Below is a small trained network, with its code and all its weights. Each question gives an input and a class and asks what happens when units are switched off, that is, made to give their printed mean instead of their output.

import numpy as np


def w(rows, s, z=0):
    codes = np.array(rows[::2]) - 128.0
    scale = np.full(codes.shape[1], s)
    scale[-1] = z or s
    return codes * scale


def norm(h):
    return h / np.sqrt((h * h).mean(-1, keepdims=True) + 1e-5)


def f(y):
    return y / 2 * (1 + np.tanh(0.7978845608 * (y + 0.044715 * y**3)))


def log_softmax(a):
    a = a - a.max(-1, keepdims=True)
    return a - np.log(np.exp(a).sum(-1, keepdims=True))


def net(x, mask):
    res = np.array(x, float).reshape(1, 3) / 4 @ E
    u = 0
    for l in range(3):
        y = f(norm(res) @ A[l][:, :-1].T + A[l][:, -1])
        res = res + np.where(mask[u : u + 7], y, B[l][:, -1]) @ B[l][:, :-1]
        u += 7
    return log_softmax(norm(res)[-1] @ U[:, :-1].T + U[:, -1])


A, B = {}, {}
E = w([
[62,123,133,169,155,30,135,63],'x0',
[179,131,31,177,127,100,251,161],'x1',
[218,142,105,179,173,142,57,52],'x2',
],0.0024)
A[0] = w([
[115,239,101,153,165,83,178,159,42],'L0N0',
[62,183,150,37,60,67,201,203,148],'L0N1',
[164,234,33,216,105,93,206,165,116],'L0N2',
[39,43,133,219,126,2,154,16,116],'L0N3',
[123,9,147,128,209,95,148,87,2],'L0N4',
[146,159,91,171,194,122,75,91,32],'L0N5',
[77,182,138,111,170,60,140,184,63],'L0N6',
],0.002,0.0033)
B[0] = w([
[205,82,179,13,66,125,145,82,55],'L0N0',
[122,113,88,183,134,199,108,51,255],'L0N1',
[142,54,149,72,173,103,84,122,195],'L0N2',
[149,214,116,103,152,160,114,191,215],'L0N3',
[181,224,164,33,3,186,236,94,19],'L0N4',
[98,121,122,60,1,179,186,79,50],'L0N5',
[196,139,137,146,36,191,174,108,73],'L0N6',
],0.003,0.0012)
A[1] = w([
[212,112,130,52,88,224,132,175,12],'L1N0',
[101,125,147,211,201,132,66,207,100],'L1N1',
[17,136,147,30,81,129,206,201,45],'L1N2',
[83,132,152,152,120,4,152,33,3],'L1N3',
[100,187,194,77,122,150,61,77,83],'L1N4',
[226,113,148,77,71,236,121,179,60],'L1N5',
[245,189,139,148,162,117,73,57,93],'L1N6',
],0.0032,0.0013)
B[1] = w([
[39,207,145,159,169,37,138,151,139],'L1N0',
[128,130,63,48,136,178,159,137,252],'L1N1',
[135,123,125,252,109,183,99,4,187],'L1N2',
[110,233,119,108,159,175,107,213,156],'L1N3',
[254,72,112,125,132,48,227,173,194],'L1N4',
[24,243,104,176,210,4,106,130,164],'L1N5',
[51,122,118,187,62,201,159,93,204],'L1N6',
],0.0035,0.0018)
A[2] = w([
[122,107,213,74,111,106,80,133,18],'L2N0',
[122,143,172,114,118,153,79,133,65],'L2N1',
[134,121,128,145,99,121,155,138,13],'L2N2',
[121,111,75,86,141,158,143,151,194],'L2N3',
[59,108,167,157,56,127,171,156,98],'L2N4',
[190,129,88,154,101,62,205,145,2],'L2N5',
[91,254,146,136,152,61,128,123,13],'L2N6',
],0.0057,0.0015)
B[2] = w([
[231,54,169,111,160,62,207,159,195],'L2N0',
[144,111,82,141,145,71,216,153,166],'L2N1',
[184,110,119,84,207,138,16,111,80],'L2N2',
[109,162,186,76,64,98,123,126,245],'L2N3',
[190,159,55,179,160,181,42,51,161],'L2N4',
[187,62,239,90,171,79,110,146,197],'L2N5',
[140,228,66,140,171,114,92,254,251],'L2N6',
],0.0044,0.0018)
U = w([
[215,10,189,94,174,42,168,166,198],'0',
[92,255,65,157,182,96,105,241,118],'1',
[123,110,72,228,110,222,96,6,193],'2',
[57,135,160,11,9,150,148,139,4],'3',
],0.0087,0.0019)

Each question gives the input, the list of numbers given to net, and the class t.
The units are the neurons (one row each of A and B). Each row of codes is followed by its name. A weight is (code - 128) times the scale printed after its matrix; where a second scale follows, it is the last column's (A, B and U).
mask holds one flag per neuron, layer by layer. A switched-off neuron (its flag False) gives its mean, the last column of its row in B, instead of its output. The means were averaged over made-up inputs and are rounded, as every weight is.
A unit's drop is (log p(t) with every unit on - log p(t) with that unit switched off) / (log p(t) with every unit on - log p(t) with every unit switched off).
unit that matters most: the unit with the biggest drop
k most important neurons: the k neurons with the biggest drops, biggest first
drop when u is switched off: that unit's drop, to one decimal
input [-1,0,-3], class 3: 4 most important neurons	(L0N1 L1N6 L2N3 L0N5)
input [2,-1,3], class 3: unit that matters most	L1N2
input [5,-7,-8], class 2: 4 most important neurons	(L1N2 L2N4 L0N2 L2N5)
input [-5,-4,-5], class 1: 4 most important neurons	(L1N5 L1N0 L1N6 L0N2)
input [2,-3,-4], class 2: 3 most important neurons	(L1N2 L0N2 L2N4)
input [7,-5,-6], class 1: 3 most important neurons	(L1N3 L1N6 L2N6)
input [-2,7,-6], class 0: 2 most important neurons	(L2N5 L1N6)
input [7,5,-8], class 2: 3 most important neurons	(L1N2 L2N4 L1N5)
input [-7,0,7], class 1: 4 most important neurons	(L1N5 L1N0 L0N1 L1N2)
input [3,-2,1], class 3: 2 most important neurons	(L1N5 L0N3)
input [-3,-5,4], class 0: 2 most important neurons	(L1N2 L0N1)
input [-4,4,1], class 0: drop when L0N4 is switched off	0.3
input [-4,2,-8], class 2: drop when L2N1 is switched off	0.0
input [6,3,6], class 1: unit that matters most	L1N3
input [-7,-5,3], class 1: drop when L1N5 is switched off	4.9
